Here is a tiny trained network, its code and every weight. The questions are about switching its units off for an input and a class, where a switched-off unit gives its printed mean instead of its output.

import numpy as np


def w(rows, s, z=0):
    codes = np.array(rows[::2]) - 128.0
    scale = np.full(codes.shape[1], s)
    scale[-1] = z or s
    return codes * scale


def f(y):
    return y / 2 * (1 + np.tanh(0.7978845608 * (y + 0.044715 * y**3)))


def log_softmax(a):
    a = a - a.max(-1, keepdims=True)
    return a - np.log(np.exp(a).sum(-1, keepdims=True))


def net(x, mask):
    res = np.array(x, float).reshape(1, 7) / 4 @ E
    y = f(res @ A[0][:, :-1].T + A[0][:, -1])
    res = res + np.where(mask, y, B[0][:, -1]) @ B[0][:, :-1]
    return log_softmax(res[-1] @ U[:, :-1].T + U[:, -1])


A, B = {}, {}
E = w([
[70,80,146,106,138,60,167,130],'x0',
[185,152,99,138,182,120,234,104],'x1',
[88,164,144,65,68,151,187,139],'x2',
[196,152,109,43,98,41,92,141],'x3',
[114,103,162,158,25,94,166,97],'x4',
[44,92,127,92,102,125,102,122],'x5',
[107,124,254,55,107,207,159,111],'x6',
],0.0049)
A[0] = w([
[147,136,118,134,126,147,129,129,146],'n0',
[77,141,159,136,49,89,53,156,166],'n1',
[148,138,119,140,129,143,128,130,134],'n2',
[118,124,219,122,102,98,189,133,172],'n3',
[116,137,132,135,128,126,118,115,88],'n4',
[131,125,132,128,129,132,129,141,151],'n5',
[128,132,128,134,128,133,129,124,55],'n6',
[131,133,127,136,130,134,129,123,77],'n7',
[4,126,153,164,138,189,205,136,150],'n8',
[124,133,131,133,129,129,126,124,22],'n9',
[130,126,128,127,128,128,129,133,163],'n10',
[153,134,110,157,136,124,138,128,135],'n11',
[130,131,124,123,132,125,131,131,134],'n12',
[120,120,162,125,109,121,167,123,120],'n13',
[100,85,124,182,29,82,132,100,163],'n14',
[121,134,126,129,129,124,129,120,60],'n15',
[94,103,73,101,202,21,160,128,184],'n16',
[139,106,116,127,91,125,106,116,152],'n17',
[196,122,69,211,144,66,187,125,179],'n18',
[107,107,108,184,181,127,68,131,124],'n19',
[137,115,122,116,128,123,132,137,251],'n20',
[107,119,151,109,143,176,121,133,117],'n21',
[123,136,115,152,160,126,97,128,82],'n22',
[119,122,163,125,109,122,168,122,115],'n23',
[154,157,126,80,107,171,149,125,63],'n24',
[146,99,221,129,169,108,89,124,111],'n25',
[118,131,115,127,112,121,134,121,94],'n26',
[82,122,135,137,126,158,165,142,134],'n27',
[135,136,123,117,125,136,133,133,134],'n28',
[128,126,128,126,127,125,127,127,157],'n29',
[137,116,121,112,127,121,128,127,176],'n30',
[105,112,117,182,167,133,80,127,119],'n31',
[133,122,124,121,128,126,131,135,224],'n32',
],0.016,0.0028)
B[0] = w([
[139,141,105,118,170,136,140,90,138],'n0',
[145,150,60,85,53,69,133,130,235],'n1',
[143,132,119,125,165,131,132,104,138],'n2',
[105,203,156,139,150,241,119,150,210],'n3',
[124,109,151,126,122,105,131,160,124],'n4',
[132,135,109,125,133,144,134,103,133],'n5',
[128,105,158,130,132,105,123,158,118],'n6',
[129,109,151,129,139,111,122,149,121],'n7',
[71,116,157,157,101,78,118,10,250],'n8',
[127,96,169,131,125,97,127,172,114],'n9',
[128,138,112,126,131,140,130,111,135],'n10',
[149,136,140,147,166,112,110,131,153],'n11',
[138,134,130,138,114,126,120,134,129],'n12',
[121,135,173,130,142,161,121,154,157],'n13',
[9,151,128,152,81,127,124,99,227],'n14',
[131,97,166,136,114,98,122,172,118],'n15',
[140,180,75,123,74,4,122,126,226],'n16',
[100,147,117,125,112,101,153,125,151],'n17',
[212,143,167,151,217,78,119,53,254],'n18',
[145,108,64,120,171,188,142,206,194],'n19',
[132,172,72,128,124,171,137,73,157],'n20',
[142,97,149,128,119,130,130,79,163],'n21',
[152,115,139,130,141,152,143,169,146],'n22',
[123,134,175,130,142,161,123,155,158],'n23',
[155,193,99,136,146,92,123,123,155],'n24',
[104,84,150,89,69,169,133,82,167],'n25',
[122,93,162,124,107,108,126,156,127],'n26',
[102,130,159,127,131,103,131,95,166],'n27',
[139,145,123,131,124,123,130,124,131],'n28',
[127,136,120,128,125,134,131,121,134],'n29',
[127,159,106,133,112,140,136,112,140],'n30',
[137,98,78,131,152,159,133,208,177],'n31',
[131,156,89,126,129,158,134,88,149],'n32',
],0.028,0.0079)
U = w([
[253,142,92,142,209,80,126,146,89],'0',
[139,144,126,107,165,248,137,233,145],'1',
[71,147,61,99,37,67,127,123,184],'2',
[137,10,115,77,117,193,152,165,61],'3',
[127,74,230,148,113,70,120,238,6],'4',
[96,144,233,148,123,136,106,18,215],'5',
[68,45,135,202,174,154,135,127,39],'6',
],0.0047,0.0024)

Each question gives the input, the list of numbers given to net, and the class t.
The units are the neurons (one row each of A and B). Each row of codes is followed by its name. A weight is (code - 128) times the scale printed after its matrix; where a second scale follows, it is the last column's (A, B and U).
mask holds one flag per neuron, in row order. A switched-off neuron (its flag False) gives its mean, the last column of its row in B, instead of its output. The means were averaged over made-up inputs and are rounded, as every weight is.
A unit's drop is (log p(t) with every unit on - log p(t) with that unit switched off) / (log p(t) with every unit on - log p(t) with every unit switched off).
The circuit of an input: a set's keep is (log p(t) with only the set's units on - log p(t) with every unit switched off) / (log p(t) with every unit on - log p(t) with every unit switched off). Starting from the 12 units with the biggest drops (on a tie, the unit counted first), units are removed one at a time, each time the one whose removal leaves the highest keep (on an exact tie, the one counted first), for as long as the keep stays at least 0.8.
units of the circuit, in order: the units of the circuit, biggest drop first
k most important neurons: the k neurons with the biggest drops, biggest first
drop when u is switched off: that unit's drop, to one decimal
input [3,0,4,4,3,-4,-8], class 0: units of the circuit, in order : (n18)
input [-3,4,5,5,-2,0,8], class 1: units of the circuit, in order : (n8, n3)
input [-7,-6,0,6,-8,0,-2], class 1: units of the circuit, in order : (n16, n8)
input [2,-4,-6,-3,-4,5,-3], class 1: 4 most important neurons : (n19, n18, n31, n8)
input [7,2,6,1,4,-7,-4], class 5: 4 most important neurons : (n14, n18, n19, n1)
input [-5,-8,1,-2,4,0,4], class 2: 2 most important neurons : (n1, n18)
input [-8,8,2,5,3,8,3], class 1: 2 most important neurons : (n8, n18)
input [0,3,-4,-3,-8,5,2], class 6: 2 most important neurons : (n1, n18)
input [-3,6,8,7,-6,4,-3], class 0: 3 most important neurons : (n14, n8, n1)
input [-1,-2,7,1,-6,-7,2], class 0: 4 most important neurons : (n8, n14, n24, n3)
input [-6,7,6,1,8,5,-6], class 5: 2 most important neurons : (n14, n18)
input [3,1,-7,8,5,-4,-7], class 0: drop when n18 is switched off : 2.4
input [6,6,7,-2,7,0,-4], class 5: drop when n10 is switched off : 0.0
input [-2,-7,-8,-7,6,-7,-5], class 1: units of the circuit, in order : (n19)
input [0,0,8,-5,6,2,-4], class 5: drop when n8 is switched off : 0.1
input [-3,4,4,-1,-4,-1,-1], class 0: drop when n14 is switched off : 0.4
